Below are the code and all the weights of a small trained network. Each question names an input and a target symbol and asks about switching units off, where a switched-off unit gives its printed mean instead of its output.

import numpy as np


def w(rows, s, z=0):
    codes = np.array(rows[::2]) - 128.0
    scale = np.full(codes.shape[1], s)
    scale[-1] = z or s
    return codes * scale


def f(y):
    return np.maximum(y, 0)


def softmax(a):
    e = np.exp(a - a.max(-1, keepdims=True))
    return e / e.sum(-1, keepdims=True)


def log_softmax(a):
    a = a - a.max(-1, keepdims=True)
    return a - np.log(np.exp(a).sum(-1, keepdims=True))


def net(x, mask):
    ids = ['αβεζηλτ'.index(c) for c in x.split()]
    T = len(ids)
    res = E[ids] + P[:T]
    q, k, v = (res @ M[0].T for M in (Q, K, V))
    z = softmax(np.where(np.tri(T) > 0, q @ k.T / 2**0.5, -1e9)) @ v
    res = res + np.where(mask[0], z, O[0][:, -1]) @ O[0][:, :-1]
    y = f(res @ A[0][:, :-1].T + A[0][:, -1])
    res = res + np.where(mask[1:17], y, B[0][:, -1]) @ B[0][:, :-1]
    return log_softmax(res[-1] @ U[:, :-1].T + U[:, -1])


Q, K, V, O, A, B = {}, {}, {}, {}, {}, {}
E = w([
[152,96,86,125,234,158,152,158,77,165,117,96],'α',
[157,128,91,102,88,115,183,134,125,75,144,103],'β',
[205,164,170,142,81,135,140,200,24,99,109,116],'ε',
[172,125,149,64,133,170,170,144,46,85,149,113],'ζ',
[152,132,109,91,69,152,183,138,196,105,188,119],'η',
[148,130,60,201,41,20,182,133,11,84,65,60],'λ',
[108,169,120,147,34,46,197,161,206,104,133,132],'τ',
],0.011)
P = w([
[129,72,64,81,54,186,105,187,173,77,161,191],'0',
[254,182,183,194,149,21,205,173,5,222,104,165],'1',
[223,206,93,142,132,61,187,170,53,215,116,150],'2',
[170,141,101,137,153,79,159,173,72,164,25,154],'3',
[155,124,113,122,159,99,159,190,77,163,62,130],'4',
[167,124,101,128,154,113,157,197,66,165,83,109],'5',
[146,143,112,127,144,126,141,201,39,130,95,119],'6',
[141,128,137,95,157,153,148,193,32,135,107,101],'7',
[137,137,140,101,126,160,161,192,94,131,124,86],'8',
[128,141,157,128,130,125,176,206,74,129,133,83],'9',
[122,151,153,110,121,121,182,190,90,142,141,75],'10',
],0.0075)
Q[0] = w([
[42,132,174,212,224,137,25,96,193,103,38,182],'head 0',
[126,182,124,33,39,129,253,227,106,47,140,49],'head 0',
],0.0052)
K[0] = w([
[159,154,196,176,168,103,189,157,114,201,163,119],'head 0',
[121,58,52,2,22,208,65,111,138,24,154,186],'head 0',
],0.0064)
V[0] = w([
[120,124,161,41,167,214,102,93,247,130,210,178],'head 0',
[108,167,118,218,2,47,141,111,223,115,124,113],'head 0',
],0.0062)
O[0] = w([
[232,37,156,155,204,1,14,83,148,51,176,201,180],'head 0',
[130,104,231,242,182,188,232,71,170,78,39,174,253],'head 0',
],0.0087,0.0022)
A[0] = w([
[148,92,165,142,146,80,60,68,145,103,133,152,23],'neuron 0',
[138,105,112,106,116,168,153,103,137,120,169,140,28],'neuron 1',
[70,154,164,171,86,83,132,157,133,127,134,86,84],'neuron 2',
[128,85,160,173,187,170,146,80,150,76,104,144,107],'neuron 3',
[144,137,143,124,102,129,149,148,178,114,171,176,203],'neuron 4',
[144,182,166,110,124,105,97,126,87,137,83,96,28],'neuron 5',
[150,147,116,70,89,127,117,168,132,169,164,163,57],'neuron 6',
[76,147,116,153,151,187,128,113,124,138,93,96,117],'neuron 7',
[142,134,140,131,160,138,115,141,85,144,88,76,156],'neuron 8',
[162,104,119,113,140,50,11,112,144,99,186,168,4],'neuron 9',
[151,124,150,109,69,115,173,164,115,121,138,112,232],'neuron 10',
[120,97,171,169,139,145,123,87,141,103,102,151,75],'neuron 11',
[187,100,113,149,179,98,121,96,119,76,124,208,95],'neuron 12',
[116,127,113,100,167,117,176,118,109,136,120,90,151],'neuron 13',
[161,95,174,159,116,141,169,109,118,67,102,171,211],'neuron 14',
[144,154,85,84,113,90,62,157,110,163,174,110,1],'neuron 15',
],0.011,0.0032)
B[0] = w([
[165,205,182,232,36,237,2,96,97,171,155,170,166],'neuron 0',
[152,162,152,170,119,89,117,166,131,97,111,79,137],'neuron 1',
[212,128,103,125,144,160,100,85,165,139,142,62,156],'neuron 2',
[79,192,153,180,138,50,135,213,62,188,95,106,199],'neuron 3',
[165,119,119,176,174,124,129,195,61,102,111,130,178],'neuron 4',
[116,93,97,85,145,112,146,143,143,161,166,89,149],'neuron 5',
[87,171,146,163,124,111,92,153,87,117,104,183,169],'neuron 6',
[161,52,208,112,118,87,148,122,194,158,207,134,167],'neuron 7',
[124,108,127,165,153,118,107,90,191,99,177,149,174],'neuron 8',
[126,69,185,84,93,128,139,72,70,216,32,119,197],'neuron 9',
[107,115,21,85,207,187,138,71,95,125,93,137,232],'neuron 10',
[80,204,102,208,108,88,108,146,101,188,108,131,170],'neuron 11',
[166,104,125,138,155,151,147,118,231,124,153,106,219],'neuron 12',
[191,206,144,195,101,129,103,149,113,120,124,151,171],'neuron 13',
[68,125,122,79,134,116,140,97,178,101,174,124,249],'neuron 14',
[87,124,192,122,42,41,199,147,215,175,185,60,181],'neuron 15',
],0.0064,0.013)
U = w([
[134,197,76,126,107,182,111,116,2,150,27,157,170],'α',
[93,207,106,121,81,131,71,130,195,102,236,83,90],'β',
[103,60,185,51,104,73,170,97,115,156,35,109,115],'ε',
[168,140,176,164,99,136,86,103,136,131,109,130,154],'ζ',
[46,156,149,161,145,112,159,131,97,120,100,101,11],'η',
[198,53,113,88,175,67,167,138,178,7,173,155,254],'λ',
[97,124,156,119,72,184,193,72,156,129,150,101,22],'τ',
],0.0054,0.0042)

Each question gives the input, a string of symbols that net reads in full, and the target symbol t.
The units are the heads (2 rows each of Q, K, V and O) and the neurons (one row each of A and B). Each row of codes is followed by its name. A weight is (code - 128) times the scale printed after its matrix; where a second scale follows, it is the last column's (O, A, B and U).
mask holds one flag per unit, heads first, then neurons. A switched-off unit (its flag False) gives its mean, the last column of its rows in O or B, instead of its output. The means were averaged over made-up inputs and are rounded, as every weight is.
A unit's drop is (log p(t) with every unit on - log p(t) with that unit switched off) / (log p(t) with every unit on - log p(t) with every unit switched off).
The circuit of an input: a set's keep is (log p(t) with only the set's units on - log p(t) with every unit switched off) / (log p(t) with every unit on - log p(t) with every unit switched off). Starting from the 12 units with the biggest drops (on a tie, the unit counted first), units are removed one at a time, each time the one whose removal leaves the highest keep (on an exact tie, the one counted first), for as long as the keep stays at least 0.8.
circuit, biggest first: the units of the circuit, biggest drop first
k most important neurons: the k neurons with the biggest drops, biggest first
drop of u: that unit's drop, to one decimal
input β λ τ ε τ λ β ζ, target λ: 3 most important neurons : [neuron 9; neuron 0; neuron 11]
input ζ η ε ζ τ β ε ζ η τ, target ε: 3 most important neurons : [neuron 9; neuron 15; neuron 0]
input ζ τ η τ λ, target ε: circuit, biggest first : [head 0; neuron 15; neuron 9]
input α τ λ λ α ζ, target β: most important neuron : [neuron 15]
input ζ β ζ λ η τ, target ε: circuit, biggest first : [head 0; neuron 9; neuron 15; neuron 0]
input τ η η ζ η η τ ζ, target η: circuit, biggest first : [head 0; neuron 3; neuron 14]
input η ζ τ β η ε, target ζ: circuit, biggest first : [head 0; neuron 0]
input ζ η ζ, target ε: 3 most important neurons : [neuron 9; neuron 15; neuron 0]
input β β τ η τ λ α τ η λ η, target λ: 2 most important neurons : [neuron 9; neuron 0]
input τ λ η α, target τ: circuit, biggest first : [head 0; neuron 7]
input η ζ λ, target ζ: 3 most important neurons : [neuron 0; neuron 12; neuron 9]
input ζ η η λ τ ε λ ε ζ η ζ, target ε: 4 most important neurons : [neuron 15; neuron 9; neuron 0; neuron 12]
input α ζ ε λ, target β: 2 most important neurons : [neuron 15; neuron 9]
input τ η τ β ε, target η: 2 most important neurons : [neuron 3; neuron 11]
input λ λ λ η α α τ, target τ: most important neuron : [neuron 7]
input λ ζ η β η, target τ: drop of neuron 5 : 0.0
input τ η α η α β β λ ζ, target η: drop of neuron 14 : 0.1
input β ζ η, target λ: drop of neuron 3 : 0.2
